Below is a small trained network, with its code and all its weights. Each question gives an input and a target symbol and asks what happens when units are switched off, that is, made to give their printed mean instead of their output.

import numpy as np


def w(rows, s, z=0):
    codes = np.array(rows[::2]) - 128.0
    scale = np.full(codes.shape[1], s)
    scale[-1] = z or s
    return codes * scale


def norm(h):
    return h / np.sqrt((h * h).mean(-1, keepdims=True) + 1e-5)


def f(y):
    return np.maximum(y, 0)


def softmax(a):
    e = np.exp(a - a.max(-1, keepdims=True))
    return e / e.sum(-1, keepdims=True)


def log_softmax(a):
    a = a - a.max(-1, keepdims=True)
    return a - np.log(np.exp(a).sum(-1, keepdims=True))


def net(x, mask):
    ids = ['αβγηθτφω'.index(c) for c in x.split()]
    T = len(ids)
    res = E[ids] + P[:T]
    u = 0
    for l in range(2):
        r = norm(res)
        for j in range(2):
            rows = slice(2 * j, 2 * j + 2)
            q, k, v = (r @ M[l][rows].T for M in (Q, K, V))
            z = softmax(np.where(np.tri(T) > 0, q @ k.T / 2**0.5, -1e9)) @ v
            o = O[l][rows]
            res = res + np.where(mask[u + j], z, o[:, -1]) @ o[:, :-1]
        u += 2
        y = f(norm(res) @ A[l][:, :-1].T + A[l][:, -1])
        res = res + np.where(mask[u : u + 8], y, B[l][:, -1]) @ B[l][:, :-1]
        u += 8
    return log_softmax(norm(res)[-1] @ U[:, :-1].T + U[:, -1])


Q, K, V, O, A, B = {}, {}, {}, {}, {}, {}
E = w([
[156,143,105,124],'α',
[161,3,100,169],'β',
[162,180,127,56],'γ',
[190,156,154,144],'η',
[137,159,135,38],'θ',
[128,166,136,53],'τ',
[156,113,103,117],'φ',
[100,41,135,142],'ω',
],0.028)
P = w([
[95,111,109,193],'0',
[54,22,202,139],'1',
[100,142,78,204],'2',
[82,27,194,99],'3',
[99,142,59,207],'4',
[83,26,179,98],'5',
[95,137,35,219],'6',
[77,23,179,109],'7',
[94,122,2,216],'8',
[84,23,181,99],'9',
],0.0076)
Q[0] = w([
[108,58,254,120],'0.h0',
[134,45,205,86],'0.h0',
[137,182,91,203],'0.h1',
[54,91,35,196],'0.h1',
],0.0078)
K[0] = w([
[36,1,118,98],'0.h0',
[50,145,102,59],'0.h0',
[254,183,123,187],'0.h1',
[130,159,237,219],'0.h1',
],0.0085)
V[0] = w([
[140,172,1,67],'0.h0',
[75,120,29,60],'0.h0',
[48,107,73,121],'0.h1',
[87,69,92,82],'0.h1',
],0.0087)
O[0] = w([
[90,160,188,182,255],'0.h0',
[85,192,246,113,204],'0.h0',
[146,171,227,89,103],'0.h1',
[191,110,213,96,208],'0.h1',
],0.011,0.0031)
A[0] = w([
[170,160,163,205,3],'0.n0',
[116,107,234,139,77],'0.n1',
[253,189,115,126,188],'0.n2',
[174,89,116,198,194],'0.n3',
[140,97,152,153,186],'0.n4',
[101,137,64,78,203],'0.n5',
[106,52,155,117,180],'0.n6',
[119,64,163,4,84],'0.n7',
],0.013,0.0037)
B[0] = w([
[80,159,77,102,159],'0.n0',
[112,124,68,99,245],'0.n1',
[80,116,22,154,206],'0.n2',
[79,102,166,82,202],'0.n3',
[71,208,142,93,187],'0.n4',
[38,1,102,213,165],'0.n5',
[176,214,121,122,216],'0.n6',
[114,163,102,164,254],'0.n7',
],0.0085,0.0078)
Q[1] = w([
[107,80,150,58],'1.h0',
[198,59,219,190],'1.h0',
[77,93,85,28],'1.h1',
[2,104,135,68],'1.h1',
],0.0086)
K[1] = w([
[8,121,147,168],'1.h0',
[241,129,104,148],'1.h0',
[82,66,145,89],'1.h1',
[51,108,133,171],'1.h1',
],0.015)
V[1] = w([
[90,52,163,146],'1.h0',
[159,194,56,136],'1.h0',
[255,146,144,118],'1.h1',
[5,85,202,6],'1.h1',
],0.0055)
O[1] = w([
[253,63,174,173,105],'1.h0',
[203,168,98,220,143],'1.h0',
[35,143,254,208,35],'1.h1',
[202,38,114,130,254],'1.h1',
],0.0067,0.0056)
A[1] = w([
[93,151,151,134,90],'1.n0',
[153,212,123,205,119],'1.n1',
[122,88,186,177,109],'1.n2',
[106,108,103,115,181],'1.n3',
[97,164,99,124,80],'1.n4',
[179,79,165,175,156],'1.n5',
[153,118,100,249,254],'1.n6',
[148,91,124,116,212],'1.n7',
],0.015,0.0041)
B[1] = w([
[106,2,168,51,154],'1.n0',
[229,135,183,150,186],'1.n1',
[67,182,227,73,149],'1.n2',
[177,172,173,121,254],'1.n3',
[106,105,131,161,242],'1.n4',
[74,203,203,150,176],'1.n5',
[102,4,169,158,222],'1.n6',
[181,91,59,94,232],'1.n7',
],0.0082,0.0051)
U = w([
[131,157,201,186,207],'α',
[255,103,124,25,3],'β',
[213,234,196,111,178],'γ',
[40,69,69,120,166],'η',
[14,169,113,89,98],'θ',
[78,126,216,70,180],'τ',
[46,157,178,75,57],'φ',
[26,156,198,43,128],'ω',
],0.0095,0.0036)

Each question gives the input, a string of symbols that net reads in full, and the target symbol t.
The units are the heads (2 rows each of Q, K, V and O) and the neurons (one row each of A and B). Each row of codes is followed by its name. A weight is (code - 128) times the scale printed after its matrix; where a second scale follows, it is the last column's (O, A, B and U).
mask holds one flag per unit, layer by layer, with each layer's heads first. A switched-off unit (its flag False) gives its mean, the last column of its rows in O or B, instead of its output. The means were averaged over made-up inputs and are rounded, as every weight is.
A unit's drop is (log p(t) with every unit on - log p(t) with that unit switched off) / (log p(t) with every unit on - log p(t) with every unit switched off).
The circuit of an input: a set's keep is (log p(t) with only the set's units on - log p(t) with every unit switched off) / (log p(t) with every unit on - log p(t) with every unit switched off). Starting from the 12 units with the biggest drops (on a tie, the unit counted first), units are removed one at a time, each time the one whose removal leaves the highest keep (on an exact tie, the one counted first), for as long as the keep stays at least 0.8.
circuit, biggest first: the units of the circuit, biggest drop first
k most important neurons: the k neurons with the biggest drops, biggest first
top k neurons in layer l: the k neurons of layer l with the biggest drops, biggest first
heads that matter: for each layer, one digit per head in row order, 1 if its drop is at least 0.15 and else 0, layers parted by /
drop of u: that unit's drop, to one decimal
input τ τ τ α φ, target θ: most important neuron	(0.n6)
input β α γ φ ω η β β ω τ, target β: top 2 neurons in layer 0	(0.n3 0.n0)
input ω γ γ γ θ α ω τ, target β: heads that matter	00 / 01
input τ ω γ θ, target β: circuit, biggest first	(1.h1 0.n4)
input γ η β γ φ β τ, target η: circuit, biggest first	(0.n5 0.h0)
input η β φ α, target γ: circuit, biggest first	(1.n1 1.h1 0.n6)
input β ω ω β, target β: 3 most important neurons	(1.n7 0.n3 0.n4)
input η θ β γ β α β γ, target θ: circuit, biggest first	(0.n7 1.h1 0.n2)
input α α γ ω φ, target θ: circuit, biggest first	(0.n0 0.h0)
input γ α γ η θ, target η: heads that matter	00 / 00
input θ ω β, target τ: 2 most important neurons	(1.n5 0.n2)
input γ α γ α, target θ: circuit, biggest first	(0.n1 0.h0)
input φ γ γ φ β α α γ ω, target β: 2 most important neurons	(0.n7 0.n6)
input τ α γ θ γ ω τ φ α, target α: heads that matter	10 / 00
input θ α φ ω η, target η: heads that matter	00 / 00
input η τ γ ω η β γ, target η: top neuron in layer 0	(0.n5)
input ω φ γ α, target γ: 3 most important neurons	(0.n5 0.n6 0.n3)
input α η φ γ η γ, target η: 2 most important neurons	(0.n2 0.n5)
input β ω γ γ φ θ τ φ β, target τ: top 2 neurons in layer 0	(0.n2 0.n3)
input η ω η γ ω θ, target β: top 2 neurons in layer 0	(0.n4 0.n3)
input ω α α φ γ γ α ω, target β: most important neuron	(0.n6)
input η β γ θ θ, target η: drop of 0.n5	0.4
input ω ω η η, target β: drop of 0.n2	1.6
input γ α β γ, target θ: drop of 0.n7	0.2
input θ θ η θ γ θ ω τ φ φ, target γ: drop of 0.n6	0.3
